Below is a small trained network, with its code and all its weights. Each question gives an input and a class and asks what happens when units are switched off, that is, made to give their printed mean instead of their output.

import numpy as np


def w(rows, s, z=0):
    codes = np.array(rows[::2]) - 128.0
    scale = np.full(codes.shape[1], s)
    scale[-1] = z or s
    return codes * scale


def norm(h):
    return h / np.sqrt((h * h).mean(-1, keepdims=True) + 1e-5)


def f(y):
    return np.maximum(y, 0)


def log_softmax(a):
    a = a - a.max(-1, keepdims=True)
    return a - np.log(np.exp(a).sum(-1, keepdims=True))


def net(x, mask):
    res = np.array(x, float).reshape(1, 7) / 4 @ E
    u = 0
    for l in range(3):
        y = f(norm(res) @ A[l][:, :-1].T + A[l][:, -1])
        res = res + np.where(mask[u : u + 3], y, B[l][:, -1]) @ B[l][:, :-1]
        u += 3
    return log_softmax(norm(res)[-1] @ U[:, :-1].T + U[:, -1])


A, B = {}, {}
E = w([
[254,211,185,167,163,149,116,104,153,152,160],'x0',
[149,183,15,86,118,75,100,108,82,208,23],'x1',
[95,171,76,184,200,29,191,152,238,86,62],'x2',
[127,120,143,104,137,116,144,125,125,135,122],'x3',
[118,118,126,126,142,129,127,106,147,139,136],'x4',
[130,135,105,130,137,142,125,116,123,114,135],'x5',
[135,130,125,102,141,123,140,130,116,120,130],'x6',
],0.0092)
A[0] = w([
[81,89,186,127,106,207,253,149,117,192,162,96],'0.n1',
[228,32,217,133,103,116,84,96,125,69,174,1],'0.n2',
[177,33,170,209,212,83,166,118,134,76,146,113],'0.n3',
],0.0044,0.0045)
B[0] = w([
[56,162,59,173,129,174,128,96,85,119,179,238],'0.n1',
[156,127,155,177,146,92,208,86,36,113,131,218],'0.n2',
[251,149,189,95,185,162,102,192,194,101,159,254],'0.n3',
],0.011,0.0025)
A[1] = w([
[46,118,140,165,151,112,175,182,180,2,188,48],'1.n1',
[102,49,181,141,103,214,120,129,86,85,240,30],'1.n2',
[245,122,145,135,145,174,56,61,68,181,107,5],'1.n3',
],0.0069,0.003)
B[1] = w([
[134,172,91,62,50,99,64,246,94,243,192,226],'1.n1',
[109,106,53,187,205,124,174,116,51,141,58,253],'1.n2',
[76,245,169,83,136,143,140,135,119,144,182,228],'1.n3',
],0.012,0.0073)
A[2] = w([
[94,141,136,83,69,255,98,73,82,157,52,68],'2.n1',
[129,192,51,164,129,60,184,112,202,160,38,99],'2.n2',
[206,163,110,200,163,148,200,169,128,85,154,4],'2.n3',
],0.0077,0.0014)
B[2] = w([
[113,38,176,101,65,66,77,106,250,135,111,226],'2.n1',
[108,100,146,158,140,188,154,109,73,112,154,255],'2.n2',
[144,110,120,141,145,67,143,66,162,100,52,203],'2.n3',
],0.014,0.0064)
U = w([
[25,66,80,163,129,166,167,164,78,119,105,105],'0',
[112,206,165,74,78,125,101,186,152,196,212,204],'1',
[188,174,208,197,172,177,199,51,98,110,133,200],'2',
[219,158,193,177,174,83,143,198,250,51,110,3],'3',
[80,60,163,68,34,88,77,62,182,107,87,8],'4',
],0.011,0.0038)

Each question gives the input, the list of numbers given to net, and the class t.
The units are the neurons (one row each of A and B). Each row of codes is followed by its name. A weight is (code - 128) times the scale printed after its matrix; where a second scale follows, it is the last column's (A, B and U).
mask holds one flag per neuron, layer by layer. A switched-off neuron (its flag False) gives its mean, the last column of its row in B, instead of its output. The means were averaged over made-up inputs and are rounded, as every weight is.
A unit's drop is (log p(t) with every unit on - log p(t) with that unit switched off) / (log p(t) with every unit on - log p(t) with every unit switched off).
The circuit of an input: a set's keep is (log p(t) with only the set's units on - log p(t) with every unit switched off) / (log p(t) with every unit on - log p(t) with every unit switched off). Starting from all 9 units, units are removed one at a time, each time the one whose removal leaves the highest keep (on an exact tie, the one counted first), for as long as the keep stays at least 0.8.
circuit, biggest first: the units of the circuit, biggest drop first
unit that matters most: the unit with the biggest drop
k most important neurons: the k neurons with the biggest drops, biggest first
top k neurons in layer l: the k neurons of layer l with the biggest drops, biggest first
drop when u is switched off: that unit's drop, to one decimal
input [4,-1,1,8,-4,0,8], class 3: circuit, biggest first : (2.n2; 1.n2; 1.n1)
input [0,3,-8,-6,8,-3,7], class 4: top neuron in layer 2 : (2.n1)
input [4,7,7,-1,5,7,-3], class 2: 3 most important neurons : (2.n2; 1.n1; 1.n2)
input [4,7,6,-8,-1,-5,3], class 2: 3 most important neurons : (2.n2; 1.n1; 1.n2)
input [-1,4,-1,5,-6,-6,0], class 4: 2 most important neurons : (1.n1; 1.n2)
input [4,1,6,-2,-7,-8,-2], class 2: 2 most important neurons : (2.n2; 2.n1)
input [6,1,8,1,-6,2,-3], class 2: 3 most important neurons : (2.n2; 2.n1; 1.n1)
input [-7,-1,8,-2,-4,-7,5], class 1: 2 most important neurons : (1.n1; 1.n2)
input [-2,7,-8,-6,1,-8,-4], class 4: 3 most important neurons : (2.n1; 1.n1; 0.n3)
input [0,6,-5,0,-2,2,7], class 4: 3 most important neurons : (2.n1; 1.n1; 0.n3)
input [3,-1,-8,4,-2,-6,-5], class 2: top 2 neurons in layer 1 : (1.n2; 1.n1)
input [0,-5,-8,5,4,-2,2], class 0: top 2 neurons in layer 0 : (0.n1; 0.n3)
input [3,-5,2,-6,1,5,-7], class 3: 2 most important neurons : (0.n3; 2.n3)
input [8,5,8,-3,6,2,-4], class 2: circuit, biggest first : (2.n2)
input [1,8,5,4,-1,-5,3], class 2: 2 most important neurons : (1.n1; 2.n2)
input [3,7,7,3,7,7,2], class 2: circuit, biggest first : (2.n2; 1.n2)
input [-8,0,5,5,7,-6,-6], class 1: top 2 neurons in layer 1 : (1.n1; 1.n2)
input [0,-3,-3,1,3,-5,-5], class 0: 2 most important neurons : (1.n2; 0.n1)
input [-2,8,-2,3,7,7,2], class 4: 3 most important neurons : (2.n1; 1.n1; 1.n2)
input [0,-2,-5,4,6,-2,-2], class 0: unit that matters most : 1.n2
input [2,-3,-7,0,-8,-2,8], class 2: 2 most important neurons : (0.n2; 1.n1)
input [-7,-8,3,6,-3,7,-4], class 1: drop when 0.n2 is switched off : 0.0
input [-4,-8,2,-7,-1,-8,7], class 1: drop when 2.n2 is switched off : 0.1
input [0,1,-8,-1,3,5,5], class 4: drop when 0.n3 is switched off : 0.2
input [0,5,-8,-3,-5,-3,4], class 4: drop when 0.n3 is switched off : 0.3
input [-1,-5,-7,6,-5,-6,-5], class 0: top 2 neurons in layer 0 : (0.n1; 0.n3)
input [8,4,6,-6,-5,-3,-5], class 2: unit that matters most : 2.n2
